Here is a tiny trained network, its code and every weight. The questions are about switching its units off for an input and a class, where a switched-off unit gives its printed mean instead of its output.

import numpy as np


def w(rows, s, z=0):
    codes = np.array(rows[::2]) - 128.0
    scale = np.full(codes.shape[1], s)
    scale[-1] = z or s
    return codes * scale


def f(y):
    return np.maximum(y, 0)


def log_softmax(a):
    a = a - a.max(-1, keepdims=True)
    return a - np.log(np.exp(a).sum(-1, keepdims=True))


def net(x, mask):
    res = np.array(x, float).reshape(1, 6) / 4 @ E
    y = f(res @ A[0][:, :-1].T + A[0][:, -1])
    res = res + np.where(mask, y, B[0][:, -1]) @ B[0][:, :-1]
    return log_softmax(res[-1] @ U[:, :-1].T + U[:, -1])


A, B = {}, {}
E = w([
[39,118,128],'x0',
[128,131,127],'x1',
[110,249,154],'x2',
[126,127,129],'x3',
[128,129,127],'x4',
[134,153,42],'x5',
],0.016)
A[0] = w([
[132,101,76,138],'n0',
[182,166,114,188],'n1',
[210,142,136,225],'n2',
[128,116,219,225],'n3',
[164,73,148,127],'n4',
[153,42,157,153],'n5',
[149,8,109,249],'n6',
[108,86,109,130],'n7',
[82,138,131,127],'n8',
],0.017,0.011)
B[0] = w([
[160,75,111,167],'n0',
[188,133,137,190],'n1',
[233,162,139,204],'n2',
[44,154,204,202],'n3',
[112,211,82,172],'n4',
[87,176,65,198],'n5',
[83,104,2,253],'n6',
[123,75,137,163],'n7',
[109,167,117,157],'n8',
],0.013,0.022)
U = w([
[114,187,87,212],'0',
[182,70,78,42],'1',
[51,89,118,2],'2',
[114,6,113,231],'3',
[163,133,240,114],'4',
[175,154,141,145],'5',
[95,136,196,142],'6',
],0.014,0.0064)

Each question gives the input, the list of numbers given to net, and the class t.
The units are the neurons (one row each of A and B). Each row of codes is followed by its name. A weight is (code - 128) times the scale printed after its matrix; where a second scale follows, it is the last column's (A, B and U).
mask holds one flag per neuron, in row order. A switched-off neuron (its flag False) gives its mean, the last column of its row in B, instead of its output. The means were averaged over made-up inputs and are rounded, as every weight is.
A unit's drop is (log p(t) with every unit on - log p(t) with that unit switched off) / (log p(t) with every unit on - log p(t) with every unit switched off).
The circuit of an input: a set's keep is (log p(t) with only the set's units on - log p(t) with every unit switched off) / (log p(t) with every unit on - log p(t) with every unit switched off). Starting from all 9 units, units are removed one at a time, each time the one whose removal leaves the highest keep (on an exact tie, the one counted first), for as long as the keep stays at least 0.8.
circuit, biggest first: the units of the circuit, biggest drop first
unit that matters most: the unit with the biggest drop
top k neurons: the k neurons with the biggest drops, biggest first
drop when u is switched off: that unit's drop, to one decimal
input [1,-2,8,8,0,0], class 6: circuit, biggest first => n6; n5
input [3,8,-4,8,-7,-1], class 2: unit that matters most => n2
input [0,-6,3,0,4,-8], class 4: top 3 neurons => n6; n5; n4
input [1,7,-1,-2,8,-5], class 2: circuit, biggest first => n2; n3
input [-7,-6,-7,8,-1,-3], class 0: top 2 neurons => n4; n5
input [-4,1,3,4,5,3], class 5: top 2 neurons => n6; n3
input [1,8,5,7,1,0], class 6: top 4 neurons => n6; n5; n2; n4
input [5,-1,-5,1,0,0], class 2: top 3 neurons => n5; n2; n1
input [7,8,0,5,1,-2], class 2: top 2 neurons => n2; n1
input [1,0,-2,-8,-5,4], class 3: top 2 neurons => n2; n4
input [4,-5,-1,-4,8,-5], class 2: drop when n3 is switched off => 0.1
input [-7,-2,5,2,-8,1], class 5: drop when n6 is switched off => -0.1
input [-2,4,7,4,7,-4], class 4: drop when n6 is switched off => 0.2
input [-8,-5,-5,6,-2,-1], class 0: circuit, biggest first => n4
